Here is a tiny trained network, its code and every weight. The questions are about switching its units off for an input and a class, where a switched-off unit gives its printed mean instead of its output.

import numpy as np


def w(rows, s, z=0):
    codes = np.array(rows[::2]) - 128.0
    scale = np.full(codes.shape[1], s)
    scale[-1] = z or s
    return codes * scale


def f(y):
    return np.maximum(y, 0)


def log_softmax(a):
    a = a - a.max(-1, keepdims=True)
    return a - np.log(np.exp(a).sum(-1, keepdims=True))


def net(x, mask):
    res = np.array(x, float).reshape(1, 4) / 4 @ E
    y = f(res @ A[0][:, :-1].T + A[0][:, -1])
    res = res + np.where(mask, y, B[0][:, -1]) @ B[0][:, :-1]
    return log_softmax(res[-1] @ U[:, :-1].T + U[:, -1])


A, B = {}, {}
E = w([
[108,124,62,34,188],'x0',
[132,72,189,148,213],'x1',
[176,10,112,90,88],'x2',
[120,154,220,49,101],'x3',
],0.012)
A[0] = w([
[75,242,121,155,137,19],'neuron 0',
[167,45,141,109,142,62],'neuron 1',
[191,162,154,178,89,61],'neuron 2',
[178,46,96,112,99,173],'neuron 3',
[156,71,100,88,35,77],'neuron 4',
[118,180,53,111,5,2],'neuron 5',
[111,112,201,67,95,113],'neuron 6',
[134,157,62,58,145,70],'neuron 7',
[64,104,166,206,72,57],'neuron 8',
[142,102,185,206,103,41],'neuron 9',
[83,118,61,184,121,78],'neuron 10',
[95,109,126,138,121,60],'neuron 11',
[120,117,81,164,116,63],'neuron 12',
[156,138,161,183,67,93],'neuron 13',
[110,66,224,206,171,71],'neuron 14',
[173,149,149,166,106,63],'neuron 15',
[165,117,167,180,65,94],'neuron 16',
[103,147,123,174,29,117],'neuron 17',
[49,173,174,168,232,77],'neuron 18',
[96,154,194,38,90,55],'neuron 19',
[45,123,63,49,136,74],'neuron 20',
[147,165,72,104,32,51],'neuron 21',
[101,150,79,72,190,82],'neuron 22',
[120,110,211,86,172,72],'neuron 23',
[188,37,157,125,144,101],'neuron 24',
[148,123,70,172,135,53],'neuron 25',
[143,104,152,115,201,63],'neuron 26',
[144,161,132,138,137,219],'neuron 27',
[128,86,72,206,154,110],'neuron 28',
[108,170,125,80,52,91],'neuron 29',
[127,96,93,173,170,52],'neuron 30',
[148,107,39,187,160,47],'neuron 31',
[126,148,205,71,74,50],'neuron 32',
[130,131,131,123,136,86],'neuron 33',
[127,103,117,76,244,78],'neuron 34',
[173,79,128,117,86,49],'neuron 35',
[107,127,72,57,164,40],'neuron 36',
[131,39,125,101,95,49],'neuron 37',
[194,163,140,166,76,81],'neuron 38',
[105,72,134,119,88,69],'neuron 39',
],0.015,0.013)
B[0] = w([
[24,195,93,167,76,202],'neuron 0',
[53,143,109,160,136,188],'neuron 1',
[130,102,152,96,56,173],'neuron 2',
[111,198,130,108,107,252],'neuron 3',
[64,188,92,150,111,214],'neuron 4',
[101,38,80,149,250,209],'neuron 5',
[168,163,166,177,135,218],'neuron 6',
[136,85,144,74,74,196],'neuron 7',
[139,103,140,92,60,180],'neuron 8',
[138,69,122,92,57,185],'neuron 9',
[164,147,186,172,142,178],'neuron 10',
[139,137,121,130,125,128],'neuron 11',
[135,116,169,161,146,151],'neuron 12',
[142,132,149,110,69,197],'neuron 13',
[139,49,48,64,186,224],'neuron 14',
[122,100,138,141,90,153],'neuron 15',
[151,118,126,80,69,203],'neuron 16',
[140,94,98,56,127,213],'neuron 17',
[30,176,91,149,129,224],'neuron 18',
[171,138,186,206,120,208],'neuron 19',
[159,93,129,93,31,210],'neuron 20',
[84,78,99,139,230,199],'neuron 21',
[146,121,129,99,65,203],'neuron 22',
[158,93,154,202,190,198],'neuron 23',
[77,166,92,134,140,218],'neuron 24',
[141,121,171,196,130,159],'neuron 25',
[122,81,98,109,149,168],'neuron 26',
[143,189,125,91,133,219],'neuron 27',
[174,148,203,179,157,203],'neuron 28',
[129,83,123,167,203,197],'neuron 29',
[146,100,166,189,157,158],'neuron 30',
[159,131,187,197,134,190],'neuron 31',
[180,126,170,205,140,200],'neuron 32',
[117,119,129,149,99,128],'neuron 33',
[152,53,101,70,89,216],'neuron 34',
[78,140,137,143,94,166],'neuron 35',
[142,88,139,104,46,187],'neuron 36',
[81,168,117,146,111,185],'neuron 37',
[130,94,129,96,80,178],'neuron 38',
[104,138,128,142,108,156],'neuron 39',
],0.014,0.013)
U = w([
[53,191,120,144,87,111],'0',
[152,103,139,91,64,103],'1',
[178,147,175,193,119,105],'2',
[109,83,102,126,153,166],'3',
[201,252,105,49,147,253],'4',
[182,205,118,71,178,78],'5',
[183,190,113,79,164,86],'6',
],0.017,0.035)

Each question gives the input, the list of numbers given to net, and the class t.
The units are the neurons (one row each of A and B). Each row of codes is followed by its name. A weight is (code - 128) times the scale printed after its matrix; where a second scale follows, it is the last column's (A, B and U).
mask holds one flag per neuron, in row order. A switched-off neuron (its flag False) gives its mean, the last column of its row in B, instead of its output. The means were averaged over made-up inputs and are rounded, as every weight is.
A unit's drop is (log p(t) with every unit on - log p(t) with that unit switched off) / (log p(t) with every unit on - log p(t) with every unit switched off).
The circuit of an input: a set's keep is (log p(t) with only the set's units on - log p(t) with every unit switched off) / (log p(t) with every unit on - log p(t) with every unit switched off). Starting from the 12 units with the biggest drops (on a tie, the unit counted first), units are removed one at a time, each time the one whose removal leaves the highest keep (on an exact tie, the one counted first), for as long as the keep stays at least 0.8.
circuit, biggest first: the units of the circuit, biggest drop first
k most important neurons: the k neurons with the biggest drops, biggest first
drop when u is switched off: that unit's drop, to one decimal
input [0,-6,5,3], class 3: circuit, biggest first => neuron 5
input [-6,8,-5,1], class 3: 2 most important neurons => neuron 14; neuron 18
input [1,-4,-2,2], class 3: circuit, biggest first => neuron 3; neuron 29
input [1,7,8,-8], class 0: 2 most important neurons => neuron 24; neuron 1
input [5,4,-1,4], class 1: 2 most important neurons => neuron 34; neuron 5
input [6,-4,6,2], class 0: 3 most important neurons => neuron 4; neuron 3; neuron 37
input [7,2,3,-8], class 2: 3 most important neurons => neuron 31; neuron 28; neuron 30
input [8,2,-6,8], class 1: 4 most important neurons => neuron 34; neuron 20; neuron 22; neuron 7
input [1,3,-1,2], class 4: 3 most important neurons => neuron 5; neuron 21; neuron 29
input [-1,-7,7,-1], class 0: 4 most important neurons => neuron 4; neuron 3; neuron 14; neuron 37
input [-8,6,7,-5], class 1: 3 most important neurons => neuron 14; neuron 9; neuron 16
input [5,1,5,6], class 2: 2 most important neurons => neuron 19; neuron 6
input [7,-1,2,-6], class 1: drop when neuron 38 is switched off => 0.0
input [8,-4,-5,7], class 1: circuit, biggest first => neuron 20
input [-5,-2,2,6], class 2: drop when neuron 32 is switched off => 0.8
input [-6,7,8,-1], class 0: drop when neuron 3 is switched off => 0.1
